Below is a small trained network, with its code and all its weights. Each question gives an input and a class and asks what happens when units are switched off, that is, made to give their printed mean instead of their output.

import numpy as np


def w(rows, s, z=0):
    codes = np.array(rows[::2]) - 128.0
    scale = np.full(codes.shape[1], s)
    scale[-1] = z or s
    return codes * scale


def norm(h):
    return h / np.sqrt((h * h).mean(-1, keepdims=True) + 1e-5)


def f(y):
    return y / 2 * (1 + np.tanh(0.7978845608 * (y + 0.044715 * y**3)))


def log_softmax(a):
    a = a - a.max(-1, keepdims=True)
    return a - np.log(np.exp(a).sum(-1, keepdims=True))


def net(x, mask):
    res = np.array(x, float).reshape(1, 7) / 4 @ E
    u = 0
    for l in range(2):
        y = f(norm(res) @ A[l][:, :-1].T + A[l][:, -1])
        res = res + np.where(mask[u : u + 12], y, B[l][:, -1]) @ B[l][:, :-1]
        u += 12
    return log_softmax(norm(res)[-1] @ U[:, :-1].T + U[:, -1])


A, B = {}, {}
E = w([
[15,97,110],'x0',
[115,103,11],'x1',
[59,152,174],'x2',
[134,4,174],'x3',
[112,162,40],'x4',
[166,66,132],'x5',
[97,103,205],'x6',
],0.0032)
A[0] = w([
[203,164,106,227],'L0N0',
[111,76,135,187],'L0N1',
[178,59,168,86],'L0N2',
[50,186,139,140],'L0N3',
[58,165,135,115],'L0N4',
[118,159,125,51],'L0N5',
[44,6,100,174],'L0N6',
[2,105,141,6],'L0N7',
[63,80,228,244],'L0N8',
[145,118,196,70],'L0N9',
[115,162,176,71],'L0N10',
[120,120,141,91],'L0N11',
],0.0081,0.0014)
B[0] = w([
[225,4,43,193],'L0N0',
[192,89,161,156],'L0N1',
[95,253,66,175],'L0N2',
[129,199,22,189],'L0N3',
[139,201,49,165],'L0N4',
[77,102,96,124],'L0N5',
[253,185,151,227],'L0N6',
[246,134,56,185],'L0N7',
[152,223,227,254],'L0N8',
[46,190,134,159],'L0N9',
[124,161,137,145],'L0N10',
[128,144,151,123],'L0N11',
],0.0043,0.0036)
A[1] = w([
[140,134,153,173],'L1N0',
[32,75,129,111],'L1N1',
[255,60,97,249],'L1N2',
[90,86,176,95],'L1N3',
[224,81,139,63],'L1N4',
[144,118,144,134],'L1N5',
[127,113,108,173],'L1N6',
[133,123,85,101],'L1N7',
[152,67,178,168],'L1N8',
[121,113,127,59],'L1N9',
[158,106,39,118],'L1N10',
[95,115,89,93],'L1N11',
],0.0089,0.0018)
B[1] = w([
[141,166,52,144],'L1N0',
[168,76,124,106],'L1N1',
[253,185,125,254],'L1N2',
[84,162,172,115],'L1N3',
[148,134,77,179],'L1N4',
[135,94,49,133],'L1N5',
[123,208,153,136],'L1N6',
[84,136,216,142],'L1N7',
[60,182,39,142],'L1N8',
[85,85,159,114],'L1N9',
[115,168,194,196],'L1N10',
[66,128,162,124],'L1N11',
],0.0046,0.0063)
U = w([
[231,146,81,214],'0',
[68,2,132,7],'1',
[95,29,113,2],'2',
[44,138,39,126],'3',
[65,52,121,2],'4',
[93,192,226,149],'5',
],0.013,0.0056)

Each question gives the input, the list of numbers given to net, and the class t.
The units are the neurons (one row each of A and B). Each row of codes is followed by its name. A weight is (code - 128) times the scale printed after its matrix; where a second scale follows, it is the last column's (A, B and U).
mask holds one flag per neuron, layer by layer. A switched-off neuron (its flag False) gives its mean, the last column of its row in B, instead of its output. The means were averaged over made-up inputs and are rounded, as every weight is.
A unit's drop is (log p(t) with every unit on - log p(t) with that unit switched off) / (log p(t) with every unit on - log p(t) with every unit switched off).
The circuit of an input: a set's keep is (log p(t) with only the set's units on - log p(t) with every unit switched off) / (log p(t) with every unit on - log p(t) with every unit switched off). Starting from the 12 units with the biggest drops (on a tie, the unit counted first), units are removed one at a time, each time the one whose removal leaves the highest keep (on an exact tie, the one counted first), for as long as the keep stays at least 0.8.
units of the circuit, in order: the units of the circuit, biggest drop first
unit that matters most: the unit with the biggest drop
k most important neurons: the k neurons with the biggest drops, biggest first
drop of u: that unit's drop, to one decimal
input [6,-6,-4,1,3,8,1], class 5: unit that matters most -> L0N8
input [-8,6,6,-3,-6,-1,6], class 5: units of the circuit, in order -> [L1N2, L0N7, L0N6]
input [7,5,-3,-8,-2,1,-1], class 3: units of the circuit, in order -> [L1N2, L0N6]
input [-3,-1,2,7,6,-1,4], class 5: units of the circuit, in order -> [L0N0, L1N2]
input [0,-1,4,-8,8,0,8], class 3: 3 most important neurons -> [L1N2, L0N6, L0N8]
input [6,-4,3,-4,0,-4,-1], class 3: units of the circuit, in order -> [L1N2, L0N3]
input [8,1,-1,8,-8,-1,-1], class 0: 2 most important neurons -> [L0N6, L0N7]
input [5,-8,-6,4,-1,6,-4], class 5: 2 most important neurons -> [L0N8, L0N0]
input [4,-5,-5,-6,6,-2,-1], class 3: 2 most important neurons -> [L1N2, L0N6]
input [8,-2,5,6,2,5,5], class 0: 2 most important neurons -> [L0N6, L0N7]
input [8,6,1,-2,-6,-4,4], class 0: drop of L0N6 -> 0.3
input [-6,-6,7,5,8,5,3], class 5: drop of L1N5 -> 0.0
input [-4,-4,0,4,5,-4,4], class 5: drop of L1N2 -> 0.1
input [-2,-4,-1,-3,-7,4,0], class 5: unit that matters most -> L1N2
